Here is a tiny trained network, its code and every weight. The questions are about switching its units off for an input and a class, where a switched-off unit gives its printed mean instead of its output.

import numpy as np


def w(rows, s, z=0):
    codes = np.array(rows[::2]) - 128.0
    scale = np.full(codes.shape[1], s)
    scale[-1] = z or s
    return codes * scale


def norm(h):
    return h / np.sqrt((h * h).mean(-1, keepdims=True) + 1e-5)


def f(y):
    return np.maximum(y, 0)


def log_softmax(a):
    a = a - a.max(-1, keepdims=True)
    return a - np.log(np.exp(a).sum(-1, keepdims=True))


def net(x, mask):
    res = np.array(x, float).reshape(1, 3) / 4 @ E
    u = 0
    for l in range(2):
        y = f(norm(res) @ A[l][:, :-1].T + A[l][:, -1])
        res = res + np.where(mask[u : u + 8], y, B[l][:, -1]) @ B[l][:, :-1]
        u += 8
    return log_softmax(norm(res)[-1] @ U[:, :-1].T + U[:, -1])


A, B = {}, {}
E = w([
[85,179,136,172,124],'x0',
[211,249,119,254,18],'x1',
[180,66,40,133,152],'x2',
],0.0095)
A[0] = w([
[187,106,106,134,175,107],'0.n1',
[112,128,43,157,143,103],'0.n2',
[126,9,78,109,172,21],'0.n3',
[253,171,91,147,51,93],'0.n4',
[184,95,166,101,76,115],'0.n5',
[225,23,65,129,128,4],'0.n6',
[157,173,159,134,99,73],'0.n7',
[108,205,156,122,96,207],'0.n8',
],0.016,0.0036)
B[0] = w([
[115,95,146,114,107,166],'0.n1',
[80,111,190,148,117,163],'0.n2',
[100,123,80,107,251,228],'0.n3',
[178,170,42,155,77,249],'0.n4',
[177,97,180,192,137,158],'0.n5',
[53,24,109,93,130,208],'0.n6',
[77,128,113,153,184,172],'0.n7',
[85,163,167,145,145,195],'0.n8',
],0.027,0.013)
A[1] = w([
[149,170,231,160,158,125],'1.n1',
[63,112,167,73,93,20],'1.n2',
[199,93,65,39,166,221],'1.n3',
[227,237,122,111,116,143],'1.n4',
[188,138,123,132,83,57],'1.n5',
[219,105,29,125,149,71],'1.n6',
[156,117,178,112,94,5],'1.n7',
[248,108,208,63,156,82],'1.n8',
],0.016,0.0028)
B[1] = w([
[140,112,187,72,94,190],'1.n1',
[134,149,153,191,152,165],'1.n2',
[152,62,118,114,115,254],'1.n3',
[141,196,78,129,216,200],'1.n4',
[111,90,144,172,203,162],'1.n5',
[142,155,209,75,77,216],'1.n6',
[154,111,145,120,155,129],'1.n7',
[253,140,115,101,126,136],'1.n8',
],0.027,0.008)
U = w([
[129,127,131,106,78,2],'0',
[96,175,246,122,145,186],'1',
[215,104,173,69,118,53],'2',
[185,251,87,210,100,188],'3',
[97,31,105,74,205,198],'4',
[178,68,35,134,15,162],'5',
[144,163,114,68,78,47],'6',
],0.017,0.007)

Each question gives the input, the list of numbers given to net, and the class t.
The units are the neurons (one row each of A and B). Each row of codes is followed by its name. A weight is (code - 128) times the scale printed after its matrix; where a second scale follows, it is the last column's (A, B and U).
mask holds one flag per neuron, layer by layer. A switched-off neuron (its flag False) gives its mean, the last column of its row in B, instead of its output. The means were averaged over made-up inputs and are rounded, as every weight is.
A unit's drop is (log p(t) with every unit on - log p(t) with that unit switched off) / (log p(t) with every unit on - log p(t) with every unit switched off).
k most important neurons: the k neurons with the biggest drops, biggest first
k most important neurons of layer l: the k neurons of layer l with the biggest drops, biggest first
drop when u is switched off: that unit's drop, to one decimal
input [-1,-5,-7], class 1: most important neuron -> 0.n3
input [-1,2,2], class 5: 2 most important neurons -> 0.n6, 0.n4
input [-4,4,4], class 5: 2 most important neurons -> 0.n6, 0.n4
input [-8,-2,-5], class 2: 2 most important neurons of layer 0 -> 0.n6, 0.n5
input [8,2,-2], class 1: 2 most important neurons -> 0.n4, 0.n8
input [1,-7,-8], class 1: 2 most important neurons of layer 0 -> 0.n4, 0.n3
input [-4,6,8], class 5: 2 most important neurons of layer 0 -> 0.n6, 0.n4
input [-2,2,1], class 5: 2 most important neurons of layer 0 -> 0.n6, 0.n4
input [-8,3,-6], class 3: drop when 0.n4 is switched off -> 0.2
input [0,5,-3], class 3: drop when 0.n1 is switched off -> 0.0
input [5,-2,-3], class 1: drop when 0.n4 is switched off -> 0.8
